Each row is followed by its class.
[   9  -89   28  166  -58 -128   -3 -250 -105   62  132   28 -202  124
  -47   86  -28   28   72   61 -150   98  -32   22   52   25    1    2
  168  -66  151   39 -123  -62  131   25  -98  -67   33  -74 -115  -28
   96]
N
[ 166 -229  191 -195   20 -202  139  107  -53  138    4  386 -330  107
  315  191   91  229  -40  -87 -107  143    0 -177 -231 -108  -55   77
  -36 -175  -99  -53  159 -286  -27  176  105 -175  192  -17 -180  259
   82]
V
[ 185  -75  164  -75 -196 -525  -82  215  217   17   84  197   63  193
  105 -193 -131  252  210 -321 -163  225 -193  108 -334 -316 -243  163
  227  -69  -26   24 -191   80 -118 -287  126   12  102  -81   25 -138
  -29]
N
[ -88  147  -26   17  -55  -42  -98  184    8    2 -151   -9  199 -154
  244 -265  -18  -92  151 -119 -210   43  -52 -102   51 -250   90  157
  142  -92   26  152   13   23   -7  -60 -105  -23 -349  138 -126 -110
  -66]
X
[-216   91  112   79 -190  -79  157  -89   74   80  -42  -20   30 -308
   12   21  141    4   59  -90 -116  189  -37  -67 -208 -234    0  182
  107  116  -47  -20 -143   62   75   79  -48  104 -262  219 -144   17
 -103]
X
[  98  -75  198   31   -5 -147  -78   86  198  162   66  218   51  -97
  125   28  104   39   86 -149  115   59 -179   15   35 -231  -19  -48
  123  190 -161  -77   85 -219 -216  191  -75   93   81 -207 -186  -24
 -283]
Q
[  16   -2  -64  -52  -28    6  -38 -249 -137 -178 -156  -95  166   62
 -111 -242   44  -91  -85   -4  -22  107  251  -40   65   46  144   19
   94 -161  103   35   27 -135  137  228  -64   34  -70  170  -80  164
  -68]
D
[ -67  204  223 -104  -63  -20  250 -212   34 -231 -191  205 -315  -59
   16 -131  -40 -103   58  -55 -175   99   41 -220   -3  -71  113   51
   97 -399 -115  -10   -7 -283  311  177 -288  -21 -111  507  -38 -229
 -168]
Y
[ -22  -38  121 -195   14 -120  163  190  257  166 -156  151 -258    0
  336 -124  -75   28    7   41 -226  -68  -94  -62  -35 -155 -136   28
  350  -87  -27   22 -116 -262  -68  -91 -105 -162  -87  -46   75 -119
   97]
V
[ -20 -123   20  163  -10 -212  195  258 -129 -106  -61 -155 -310 -118
  173 -101  -70   76   54 -243  136  -82 -294   19 -189  -17   -6   24
  144 -285 -190  -42   74  -62 -212   95  148  -48  177 -135   -4 -171
   96]
V
[ 118  -93   64 -123    7 -234   40 -212   67   52  -99   34  -13  303
  -54   24   76  177  186 -185  -40  108  121    8  185 -182  283   63
  140 -292  154   75 -178  -83   23  399 -277  -98   71  191 -169  162
 -101]
K
[  81   -3   -1 -212 -105 -161  -72   22   60  -49   41 -149  159  117
  -78 -183  114   20   20 -113   10  -65  262  -62   72 -181  -67  163
   76  -85   70  -49   27   15  -75  -25   -9   18   53 -221 -195  314
   57]
D
[ 178   -2  139 -113 -142 -166  -23  150  -51  -54  -61  -95   76  -57
  167  -68  -86  145  163 -173   32 -131 -197   36   89 -278   -1 -183
    7   52  184  -22  -90  152  -37  110   26  -82  -77 -100 -129 -221
   37]
X
[ 131  191  -31  102 -178   22 -163  400   92  148   75  225   82  -48
   95  -63   42  350  205 -124   74   15 -394  197   12 -153 -338   91
 -148  264  202    4   71  179 -201 -193  131   45   30   -9  -60 -389
    9]
V
[-147  -24  -35 -163   87 -169  132 -155   25  -30  -80  -62   30   -9
  -50   21  160  -53  187   19   59  -46  157   11  100  -25  210  190
  -49 -315 -148   18 -100 -260   19  114 -177 -127    8 -162 -100  264
   50]
K
[  60   23  -33 -266  163  -81  -51  -62    3  -33  -82  140  125   33
  -30    4  -47    1   15  -19   56  -85  204 -119   91   55  203  104
  113    1 -103   36  -68  -11  122   59 -268   31   69  179 -138   96
  -19]
F
[  30  -39   67 -304 -133 -201  -90   29  121  280  246  162  486  -99
  346  179  -33   67  -45  102  179   92 -128  132  -54 -205   24 -255
   77  205  240 -166  -98  -15 -306   41   23  113   13 -289 -144 -210
 -150]
F
[ 100 -117  103  -31   -1 -215  -48  -87   43  149   51  -93  185   35
  195  354  -83  -51 -133  197   97  163   -3   74  326 -183   85 -416
  183  333  265    4 -266  318 -120  124  -44   76   52  213  -27  -66
 -101]
G
[  21 -227  -87  289   -5  -42 -193 -320  -95 -179 -124   24  -53  137
 -115  -11  -38  -43 -108  158  -68  209  144   75   58  220  150   79
   85 -232  -44  151   26 -171  138  465 -140   80  -31  177   37   37
  -30]
L
[ 105   21   25   28   59  -55  -88 -118 -215   87 -106  217   83  -19
   40   82 -208  -79  -11    4 -202  183  183 -304 -333  100   27  -56
  216 -217  124  129   52  -68  135  -19  -70  -32   81  256 -168   43
   17]
Y
[  48   10   55 -239  -93 -142  198   -8  106 -201   56   91    2  -81
  117 -206 -235  -38   23   96 -122 -123  331 -271   81  -74  -86  237
   60 -185 -223 -171   24 -304  162   49 -169   -5  -42 -109  -30  204
    2]
P
[ 121  -54  -17  -57   54   96 -174  183   84   55  192  -57 -330  -52
   -6 -199    3   43  248  -62  -51  -19 -137  130  -28   13 -243  -53
   87 -168  -14   70  155  246    9  206   57 -106   27 -220  -17 -183
   80]
F
[  91   -4  -15  255 -153  -73  -43   97   34  151   78   60  -66   85
   92   65  -94  159   73  -67 -129  -10 -103   47   48   14   -5   -4
  161 -137   12   76   31  -91 -133  264   22  -94  -75    2  -18    4
   51]
T
[  44   47   65 -161 -140  -40 -251  290  268  166  234   48 -175   81
  -35  137   -3  213  259  102 -207 -147 -161  223  264 -102 -138  -31
 -116  172  116  125 -260  318  -25   62 -135 -154  -19  169  177 -295
   43]
X
[  90 -195    3  355  -98  -99   34   15   51  113   48   40  -53   93
  170   -8 -192   61   82 -208 -113  245 -276  175  -53  -70  -83 -170
  141 -266  -53  133   57   42 -124  293   50  -15  -71  -24  -43 -108
   48]
Y
[ -30   78  -48  -40  217  134  -52  -97 -132  -53 -209  -35  -24 -121
   52  -52  140 -115   63  143   53  -63   26 -114    4  114  120  -63
  167  168  101   54   36   89  111  204  -92  -59    4  520   34 -164
   26]
L
[  88   19  -60  -31   -8  -42  -44  -36 -184   26   53   56   34    9
  123  108 -161    9   55   37   47   22   49   33 -146  119   -8  -71
   46  -91  218   16   -8  -41   12   -3   77  -64  155  107   35 -109
   63]
E
[-156   47  -24   72  106   22  162  -67 -211   36 -138  -91  -95 -165
  -29  163 -164 -302   24  160  -76  -73  133 -156  -96  199   82  -53
 -114   30  -92   48  -34   53  155   62 -122   96  -88  124   59   72
   10]
F
[  57  -23 -136  261  -48  104  -55  225 -105  -17  -43   93   -8  -55
  107    1  -60   84   32   19  -39   59   -4  -64  -10  115   -6  124
  -79 -215  -44   82  190 -127  -29  105   -1   41  -99   55  -75   23
  -69]
Q
[ -89  -42  -77  118  -12  -24    7 -203  -95 -186  -61   71 -111   81
 -173  -79   75   68  -26  -30 -136   43   40   46  116   -3  259  -23
 -118  -15   81   49  -17 -107  -60  165 -153  -42  -67  151  -96  -13
  -81]
G
[-102   16   52   55  -79  -41  277  146  182  -73  -83   21 -265  -32
  243   97  -68  195  -67  -41   72  -75 -149  -34 -309  -15 -165  261
 -157 -115 -264 -134  162 -315 -143   13  -33   44  144  115  216  143
 -136]
Q
[ -52  -31  -11  386  -67   25   14   -3 -205  -97 -203  -47  -72 -100
  -90 -170  -98  -94  -57   48 -111  -45  -65 -115  -87  -13  -12  -69
 -116   19   46  150   21  100    4   76   24  -14 -330 -162  -15  -31
  108]
P
[  -9  105  236 -321   37 -401   26  480  299  179 -224  121  -34   13
 -122 -209  -50   90  390   27 -216 -131 -327  222  205 -307 -267   49
 -257 -191 -102   39 -243   78    4  -17  -37 -257  -74  106  130    4
  -98]
P
[-103    6 -119 -317  -24 -146 -193  157  -83 -375 -123 -187   61   39
  -43 -613  -33    5  -35 -135 -109  -82  217   50   32 -101   33  221
  -85    3    0  -47   81  198  -12  -80  219  -63 -117   97  -31 -174
  274]
P
[  43   55  194 -434   17 -147  106 -270  -73   21 -234  245 -206  -41
 -110 -223  181   -3  187   28 -149   53   42  -46  165 -161  141 -109
  240    2  316   46 -143   -5  270  176 -327 -109 -187  282 -349 -204
  -93]
F
[  52  126  190   55 -132 -114   51  127  181  133 -118  -35  -21  -67
  207  -68   12  -74    3   30  -70   33   55   66   10 -142 -242   89
  -95  129  -41    5  175 -255   36   49  170  -50 -187  -15  -93   77
  -99]
E
[  67 -144   78  -64   24  -18  -35 -170 -152  109   14  134 -162   -5
  -74   28 -126  -31   90   -4 -200   44  121 -106 -146   42   -5 -154
  119   18  134   80  -27  -11  131  111 -114  -93   22  -13 -137   75
   55]
D
[-187   63  -56  427 -290 -146   15  150 -124 -169 -354  -90  -80 -174
 -219 -441  129  164  147 -409 -109 -131 -486  273 -112 -265  -23  149
   -4 -255  -49  162    3  -25 -210    3  -58   -8 -301  -17  -49   21
   69]
Y
[ 179   29   10   12  -84   45  -23   84 -113  254  -55   92   60  -80
  226  195 -165   63  117  -32  -33   66 -158  -79    3  -24  -89  -49
  141  123  179  108  -54   31   69   64 -157  -14  -72  -43 -103 -130
  -10]
L
[ -55    7 -191  196   59  103   68  -85  -41   17  -82   -7  108  -19
   27  -18   37  -51   86   68   13  -83   41   10  161  111  131   34
    7 -288 -128  111  138 -197   48   91 -150  -54 -127  -50 -148  190
  122]
L
[-101  119 -151  194  161   97  -65  168  -69   15  -91  227   12  -57
  -29 -172 -109  -82   63  131 -299  -43   28 -271 -176  218  -25  250
   69  -85    6   82  141   27  -16  -86  108   59  -53  368   65  -76
  -79]
P
[ 122  146   58 -116 -103 -100  300  -96   31  -39   14   62 -127  -62
   -9 -101 -216  -37 -156 -114   84 -110  161 -194 -183 -104  -50   30
  436   48 -184 -248  -15  -33  142 -108 -189  198  194   83   19  224
 -107]
E
[  51   -8  -40  -63   59   18  -20  -85 -127  -10    8  -42   65  -33
   33   -1   31    9   15   75   53   28   58   86   94   12  112  -98
  -23   12  162   15  -15   48   38  218  -33  -88   30   67  -35  -23
   38]
D
[  -8  -45  181 -149  -96 -220 -125   56  201  324   67   10  -59   10
  215  244   14   34  133   69   45  178 -174  359   40 -134 -121 -186
   70  106   99   75 -274  143   30  137   83 -139 -127   79  -72 -299
   83]
K
[  10   66  -23   55   -2 -163  117   62   93  130   11  109  129  103
   55  179   96   30   11   48   64   19  120   46  198   47  -30  138
 -121  -71  -68  -26  -23 -300 -116   25   51   84   64 -155 -109  264
    1]
Q
[  55 -126   22   89   62 -245   67  -66   32  -48  -41    1   80  161
  -10  109   28   23   46  -42   64   -1   80  -67   16  105  164  139
  -27 -264 -255    8   71 -238 -119  373  -90  -16  122  -41  -76  232
  -33]
P
[ -72   56  -20 -196  186  -49  202   17  -81   63  -79  210  102  -94
  178  232  110  -24   37  117  -85   -3  204 -201   46  108  160   72
  -66 -131   81   23   40 -255  -48   13  -65  -49   23  254 -188  144
  -11]
L
[  73  -26   68 -114   28  -71  109 -106   63 -136 -138   28  -50  123
  -31 -140 -113   45  -39  -67   26  -92  121  -92  -33  -27  -30   92
   14  -41  -15   10   11 -118   79   -3 -108  -79    6  -11  -15   85
   40]
E
[  71  -17   19  -93  -78  -95   93  -38  -71  201   -2  150  -13   69
  128  230   11   79  105  -19  -47  -29   25  -73   20  -13  -18   68
   64  159   92  -29  -81 -105   19   19  -90  -40  125  136 -127   57
  144]
G
[   2  -37  181 -175  121 -260   78  162   70  178  -31   51  -53   14
   85   54  109   82   90 -106  128  218   30  -19   19 -258   25 -107
   50 -194   86  -26 -131   26  -93    6   44  -53  115  116 -125   95
  -92]
F
[  66   71  243 -216  -66 -154  235  -91   29  132  -40    9  -94 -149
  -38 -112 -126  -73  232   37  202  -42 -126   59   -3 -345 -107 -282
  187 -229  213   12 -249  167  247 -211 -271  -41   96  -40  -14 -209
  -64]
T
[  41 -272   -1   68  -62 -299 -101  136  136 -102  107   53   66  -14
  152 -197 -107  -26    8    7  -20  -56  226  119 -208  -28  -65  218
  181 -423 -233   59  104 -239 -171   55   30  -35  -29 -436   17  150
  218]
E
[ -51   50    5  -80   84   50  185  -58    0  -24 -162  168 -116   24
  133  130   64    7   42  -52  -59  163  118 -225 -158  152   50  126
   17 -257 -137   10  101 -379   42   78 -144   -6  -36  114 -125   82
  -15]
Q
[  42  -72    6 -310  -14 -258  -57   58   53 -147  -34  -54  131  119
   65  -27   60   94   16  -66  -15 -134  118  109  202 -125  171  114
 -162  -56   23   39 -105   53  -25  212 -114   43   89  210 -100   43
   13]
P
[ 147   -6  126  -50 -109 -165   62 -139   51   76  -26   48    8   32
   27  228  -67   41   75 -171  -32  -48  -41   19  111 -185  155 -166
   65  118 -130  -26 -118  -50  106  128 -241  -38  -92  -28 -312  126
  -59]
P
[  26  -48   -9   38  -42  -57  -51 -188  -82  -74   54   32   80  109
  -57   50   28   14  -27  111   34  -23   87   14   78   88  117   55
  -41   95  117  -14   -2  -61  -19  161  -68   61   83  105   86    8
 -132]
N
[-104 -199 -127   74   48  -88   -4 -261  -52 -277 -127 -203   73  169
 -166 -419  102 -123   75   66  -70  -10  245  136  229   22  126   48
   31 -434  147  186  -58  -93   18  219 -130 -102 -190 -141   15   39
  296]
L
[ -62  142   97   92  -39 -158  -65  513  251  226 -212  121  122  -97
  381  207 -325   96  185  -51 -145  -35 -579  104 -119  -33 -320  136
  -49 -251 -283   95  -60   -8 -106   24  135  -31 -141  273  259  -68
  -94]
K
[-101   44   96   21 -142    5  245 -158    5  -67  -64   -2  -97 -177
    1  115   76   45  146  -70  -80  -34   41  -63  -80  -69   75  -74
  -33  -14  -81  -41  -39 -222   80   73 -166  -65 -129  168 -109   93
   34]
D
[ 224  154  109 -128   -6  -15   12  271   39  432   68  149  165  -57
  227    8    9  122  -36   65  -27 -275 -220  -32  227 -225    3  -63
  238  465  387  -31 -102  187 -135   28   65  -87  -48 -161  -78 -230
  -34]
T
[ -30   62   39 -315   67 -144    7 -197 -143   15  -88  -95  -75   14
  -42  140  228   43  -57  -80   84  -62  105    9    9 -104  210 -233
   40  286  125 -120  -15  146  -76  -74  189   17  202   58 -165  221
   48]
K
[ -47   26  -25  -90   22  139  151   76 -167  106   71   55  136 -264
  226   72 -201  -73  100   99   69 -290  -30 -197  -61   -3   -6  -25
   11  -42   90   -8  -61  -60    0 -216 -101  -59   54 -287  151  -78
  216]
K
[ -59   -7   43  153  -28 -117  141 -150  -61 -113 -197   84   35  -61
  -29  -76  -69  -28   80  -21  -39   81  128  -94   12  -55   57   80
  210 -488  -24   33  -48 -434  101 -127 -257  -92 -107  156 -113  240
  -30]
P
[ -45  235  -30  -69 -178   15   90  354  201  100   59   25  310  -94
  256   74    7  178  136  -50   43 -228 -297  102  100 -137  -85   99
 -171   64  -48  -47   68  -46 -247 -187  -52   37 -126  -30  106  -58
  -88]
T
[ 295   93  129   18 -211 -121   64  115   17 -254  129  -30   90  -97
  174    1 -208  138 -225  -96  150 -320  -66   30  115 -130  -65   48
  304  -37 -164 -179  -28  -65  137 -175  -20  236  241   77  201  221
 -112]
D
[ -17  -83   96    6   62 -170 -104   30   56 -116 -102   -1   21   57
  -12   41   42  -41   53   12   87    6   86   17   -3   71   51  167
 -104  -56 -281   23   42 -173   20  135  -24   26  -38  -78   21   81
   -8]
T
[ -40  105  243 -400   43 -198   50  146  314  -98 -290  115  143 -116
   95 -326  116 -102    3 -165  -17   46   54  -32 -111 -375  -45  256
  224  -21 -209  -19 -158  -81  103 -154 -163   -4 -155  313   42   29
 -176]
D
[ 165  111   16  -25  -92 -103   64   27   -9 -182  -72  -35  -23   20
 -128  -55  -90   65  -13 -116   13 -236  -14    5   53  -17   71    9
   43  173 -109  -54  -28   67   47   45 -167   56   49  134   17  -13
  -98]
L
[  22  -80  -94   95  -18 -114  -37   23   21  137  290   61  437  -50
   41  119 -208  -74  -18   43  115  -55   20  147   35  -25  -10 -178
 -111   86  -28  -59  -62    2 -151 -185  100   88   55 -319  -55  148
  -34]
F
[  69  -65  -56  -11  -10   26   35  -99 -166  113   60 -102  -25   11
   94  -30   55    0   59    3 -227  -52  -48  -59    9   89   74   88
  240  -41  206   68  -42   89   58  386   91  -82   -9   22   66  -37
  180]
L
[  29    6  -19  149  -49   20 -226  176  272  215  141   -4  209  -54
  125   79 -144   58   69   -6   89 -118 -300  347   38  116 -165 -168
  -82  208 -172   61   57  -98 -161  193  103   35  -92 -283  -17 -197
  -48]
E
[ -86   97  114    8 -245   35   58   25 -174   84   99  137 -113 -336
  222  -17 -158    0   17   46  -63 -215 -312 -172 -160  -74 -181   24
  340  168  116  -63  -17  -20   73 -400    0  127  -35  -95   72 -219
   42]
T
[ -42 -259  -22 -305  -29 -294 -211  102  172  -18   85   -6  354   44
   26 -421   46   84  159  -57   50   33  159  170  116 -119  106  252
  -44 -490  -62   94   64 -315 -259  385    7 -199   31 -329  -53  106
 -106]
X
[  27 -144   -5  -39 -157 -114  -82 -105 -107  -99   92 -166   19   69
 -135  -77  -23   22   -3 -106   53  -83  112   95  -43  -93   46  -78
  -49   72  112   -5   -8   96  -76  -61  -50  -40   52 -171  -91   31
   84]
Y
[ -48    6   58   61  -39 -138  106 -146   13  -40 -131  -32   60  -37
   84   62   50    2   -8   13  -64   75   92  -76   54  -53  105   15
   93   -2  -22   -2  -22 -208   69   43  -96   92  -77  143 -183  127
  -44]
Q
[  -5 -119   50   67  -84 -112  -78  -42   72  -75  124   81  -82   75
 -101 -122  222   76   11 -189  -81  113  170   14  159 -154  236  204
  211 -205  -70  -58   39 -343 -153  221 -153  -65  -93 -109 -188  155
 -166]
T
[ -36 -117   78  -31  -54 -252   88   56  265   47  123   -4   26  -26
   69  379 -209  -76  154  241  289   42  147  200  245   74  -13  -82
 -246 -311 -625  -94  -46 -382   39   95 -293  -38  -76 -571  -20  286
  -31]
Q
[ -83   52  -70    8   78 -116   46   88    3 -300 -174 -191 -237  -24
  -37 -227  -40 -209 -139   47 -234  -85  222   41   73  -53  149  -17
   66 -144 -252   51 -206    9  293 -130    2  105  -70  334  164  224
  -56]
X
[  54  -66   87  -80   22 -170   -8  -49   33   95  -22  127   -8  117
   13   70  -91   25   99   61   38  -10   90  -29   99   39  107  -57
   33  -33  -74   20  -62 -157   48  127 -152  -38   65   18  -46   13
  -42]
Y
[  44  -81   77    6  -77 -108  166 -185  -56 -136 -100    8 -123   47
   48   53    1   29  -26   27   -4   55  204  -81   38  -26  216    6
  119 -139  -15    0  -77 -198  149  196 -246  -59  -33  269  -71   63
  -17]
D
[  68 -224  -21  199 -114 -183    0  115    0   31   87 -130 -176  -30
  198  202  -71  101   72  -94  136  -41    3  136  -24   95   68   16
  162  -49 -349  -21   48 -151  -68  186   56    2   88 -173  -69   43
  178]
V
[-196   70   27 -242  -82  -57  -27  116  153  -94  -20  174   14 -132
  119 -196   -7  -95  102   41 -159   88  240 -115 -199   70 -158  150
  -10 -286 -124  -34  173 -452 -157  -62 -121  133 -188 -103  -51   46
 -186]
P
[ -44   79  -95   18    3   42  216   79    9  -51  -56  -16  209 -231
  110 -203 -165    0 -154  -19  -76 -221 -221  -56   98  -98  160   -8
   64  -84 -128  -56   10  -40  -48  106  -70   50 -134 -134   -3   29
 -130]
P
[-151  147   22  252   39   40  150  -11   77  -76 -310 -140  -13 -131
   21   40   62 -112  -15   78  -71  -84   -8   -9   80   56   84  -23
 -125   97 -223   10   68 -209  -23  213 -109   65 -247  113   46   74
  -29]
K
[ 159   16  -14   74  -17 -143 -106   56   72   98   13   57  151  140
  -49 -179   29  177  136 -158  -71  -21 -205  166  168 -127   10   90
  158 -182  192  171  -62  -22 -104   97 -118 -118  -14 -112 -101  -29
  -64]
L
[  47  -38  212 -185  -14 -275   53  -89   40  228  143  252  250  -36
  139  364   14 -107   12  124   23  -54 -196   44  241 -194  148 -100
   71  288   72   73 -342  346   35  -66  -30   -4  -22  171  -34 -165
   -1]
P
[ -16 -104  -35    1  -64    5 -147 -116  -76  -87   48 -160   59  -16
   31   38  -85  -63   43   84   74   19   28  127    7  114  -27 -152
  -11  -17  107   24    8   37  -18  247   11   48   25   60   82 -142
   24]
T
[ 254  -56  137 -259   40  -52   55 -112   67  312  141  446 -164  301
  384  250 -345   -8  -12  123 -263  172   16  -30  -84  -83  -85 -360
  183 -397  374  174 -189   77  244   20   22 -149  129  344   90  -88
   30]
E
[  17  -78   77   80 -124  -77    3  -40  -23  -14  105  -54 -159   -9
  123  141  -36   58   24  -32 -116   60  -45   55  -95  -35   45  -25
   47   75   -3  -24    1   29    9  215   53  -38    7  264  135    5
  -53]
E
[   4  238  -53  -97  -89 -106  -82   35   51 -308 -139   -4   68   -1
 -180 -899   71  -23    9 -162 -335 -218  113   -9  171 -321  -19  364
  365  -73  206   87  -32   39   77 -346  -99    5 -300  -67  -44   30
  -52]
X
[-185  139  -37   12 -128   35  243  -94 -250  -99 -185   22 -228 -159
   19  -69  -64  -84  -26  -50  -69  -16  110 -226 -264  -16   72    5
   24 -179   37 -110   60 -219   53 -118 -182   39 -161   48 -138   51
   35]
F
[  47   23   74 -152  -50 -125 -207  -13   -9  -48  210  119  102   26
 -157 -136  185  143  -21  -96  -89   48  -97   14   37 -146   49  129
   51  242  130  -37 -132  244    8   63   88   66  -23   15  -98  -49
 -165]
V
